Below is a small trained network, with its code and all its weights. Each question gives an input and a class and asks what happens when units are switched off, that is, made to give their printed mean instead of their output.

import numpy as np


def w(rows, s, z=0):
    codes = np.array(rows[::2]) - 128.0
    scale = np.full(codes.shape[1], s)
    scale[-1] = z or s
    return codes * scale


def f(y):
    return np.maximum(y, 0)


def log_softmax(a):
    a = a - a.max(-1, keepdims=True)
    return a - np.log(np.exp(a).sum(-1, keepdims=True))


def net(x, mask):
    res = np.array(x, float).reshape(1, 7) / 4 @ E
    y = f(res @ A[0][:, :-1].T + A[0][:, -1])
    res = res + np.where(mask, y, B[0][:, -1]) @ B[0][:, :-1]
    return log_softmax(res[-1] @ U[:, :-1].T + U[:, -1])


A, B = {}, {}
E = w([
[207,241,60,41,43,241,188,125],'x0',
[84,147,124,107,161,141,104,104],'x1',
[81,68,165,1,40,99,7,215],'x2',
[130,91,138,103,131,140,160,110],'x3',
[125,118,133,118,134,138,136,121],'x4',
[51,171,107,81,207,56,243,253],'x5',
[121,96,109,106,170,167,124,127],'x6',
],0.0075)
A[0] = w([
[60,8,139,215,152,43,110,137,115],'neuron 0',
[175,121,127,147,76,134,55,35,28],'neuron 1',
[171,184,113,50,80,176,145,120,70],'neuron 2',
[161,102,159,72,120,146,64,180,176],'neuron 3',
[90,83,161,141,173,74,103,85,21],'neuron 4',
[159,134,171,154,155,140,179,98,152],'neuron 5',
[120,116,163,54,111,110,76,176,143],'neuron 6',
[73,138,127,83,163,88,212,167,46],'neuron 7',
[149,160,126,193,189,105,169,59,150],'neuron 8',
[113,66,245,176,181,84,112,159,115],'neuron 9',
[148,161,89,170,165,166,155,123,120],'neuron 10',
[167,92,150,133,81,167,66,17,63],'neuron 11',
[151,125,98,153,168,110,190,80,119],'neuron 12',
[72,186,126,68,168,44,223,235,67],'neuron 13',
[100,77,148,2,39,90,62,196,109],'neuron 14',
[97,130,165,173,109,129,93,99,4],'neuron 15',
[150,195,82,42,59,168,175,137,65],'neuron 16',
],0.0074,0.0019)
B[0] = w([
[59,190,35,49,28,212,145,154,229],'neuron 0',
[206,41,140,80,189,73,105,148,205],'neuron 1',
[85,140,34,99,56,133,161,154,195],'neuron 2',
[150,221,180,180,160,122,164,65,195],'neuron 3',
[100,154,86,121,83,151,96,146,177],'neuron 4',
[96,152,182,130,138,151,175,108,174],'neuron 5',
[135,144,230,209,171,108,210,44,199],'neuron 6',
[204,101,129,136,141,102,71,158,180],'neuron 7',
[90,205,188,190,142,146,192,115,207],'neuron 8',
[87,154,29,71,61,209,95,174,206],'neuron 9',
[93,138,139,203,142,141,164,98,179],'neuron 10',
[189,21,135,71,235,62,50,186,218],'neuron 11',
[140,187,203,166,138,127,147,111,184],'neuron 12',
[253,51,164,90,181,30,40,203,220],'neuron 13',
[109,242,228,250,177,176,232,42,252],'neuron 14',
[136,106,96,98,144,131,98,169,155],'neuron 15',
[71,113,29,32,57,204,104,116,205],'neuron 16',
],0.0061,0.011)
U = w([
[114,163,191,228,148,144,201,68,252],'0',
[75,131,33,66,7,168,119,139,88],'1',
[224,51,145,97,181,58,65,157,43],'2',
],0.013,0.0015)

Each question gives the input, the list of numbers given to net, and the class t.
The units are the neurons (one row each of A and B). Each row of codes is followed by its name. A weight is (code - 128) times the scale printed after its matrix; where a second scale follows, it is the last column's (A, B and U).
mask holds one flag per neuron, in row order. A switched-off neuron (its flag False) gives its mean, the last column of its row in B, instead of its output. The means were averaged over made-up inputs and are rounded, as every weight is.
A unit's drop is (log p(t) with every unit on - log p(t) with that unit switched off) / (log p(t) with every unit on - log p(t) with every unit switched off).
The circuit of an input: a set's keep is (log p(t) with only the set's units on - log p(t) with every unit switched off) / (log p(t) with every unit on - log p(t) with every unit switched off). Starting from the 12 units with the biggest drops (on a tie, the unit counted first), units are removed one at a time, each time the one whose removal leaves the highest keep (on an exact tie, the one counted first), for as long as the keep stays at least 0.8.
circuit, biggest first: the units of the circuit, biggest drop first
most important unit: the unit with the biggest drop
k most important neurons: the k neurons with the biggest drops, biggest first
drop when u is switched off: that unit's drop, to one decimal
input [-7,-6,-5,6,-2,2,-8], class 1: 2 most important neurons	[neuron 0; neuron 9]
input [5,-3,-4,7,8,7,-4], class 2: most important unit	neuron 13
input [7,1,6,8,-3,8,1], class 2: 2 most important neurons	[neuron 13; neuron 0]
input [4,8,-5,-3,8,-6,2], class 2: 2 most important neurons	[neuron 11; neuron 14]
input [2,2,0,5,0,1,8], class 1: 2 most important neurons	[neuron 14; neuron 11]
input [-7,-6,-1,2,1,7,8], class 1: 3 most important neurons	[neuron 0; neuron 9; neuron 11]
input [-8,-8,7,-1,8,3,0], class 1: 4 most important neurons	[neuron 0; neuron 9; neuron 4; neuron 8]
input [-6,-3,5,-6,0,0,-6], class 1: 3 most important neurons	[neuron 0; neuron 9; neuron 8]
input [-8,8,8,-7,-1,5,6], class 0: 4 most important neurons	[neuron 14; neuron 6; neuron 3; neuron 16]
input [-4,6,6,3,-2,-6,8], class 0: 2 most important neurons	[neuron 14; neuron 13]
input [-7,-3,8,-4,-2,0,3], class 0: 2 most important neurons	[neuron 14; neuron 6]
input [2,6,-4,5,1,-6,-1], class 2: 3 most important neurons	[neuron 11; neuron 14; neuron 1]
input [-5,-6,4,6,-4,3,-4], class 1: 3 most important neurons	[neuron 0; neuron 9; neuron 8]
input [8,4,-5,1,2,4,-8], class 1: circuit, biggest first	[neuron 16]
input [-4,1,4,2,-1,2,2], class 0: 4 most important neurons	[neuron 14; neuron 16; neuron 6; neuron 2]
input [5,7,7,3,6,-1,8], class 0: drop when neuron 14 is switched off	0.5
input [2,5,5,-2,4,-3,0], class 0: drop when neuron 14 is switched off	0.1
input [6,-6,3,-4,-5,8,0], class 2: drop when neuron 13 is switched off	1.8
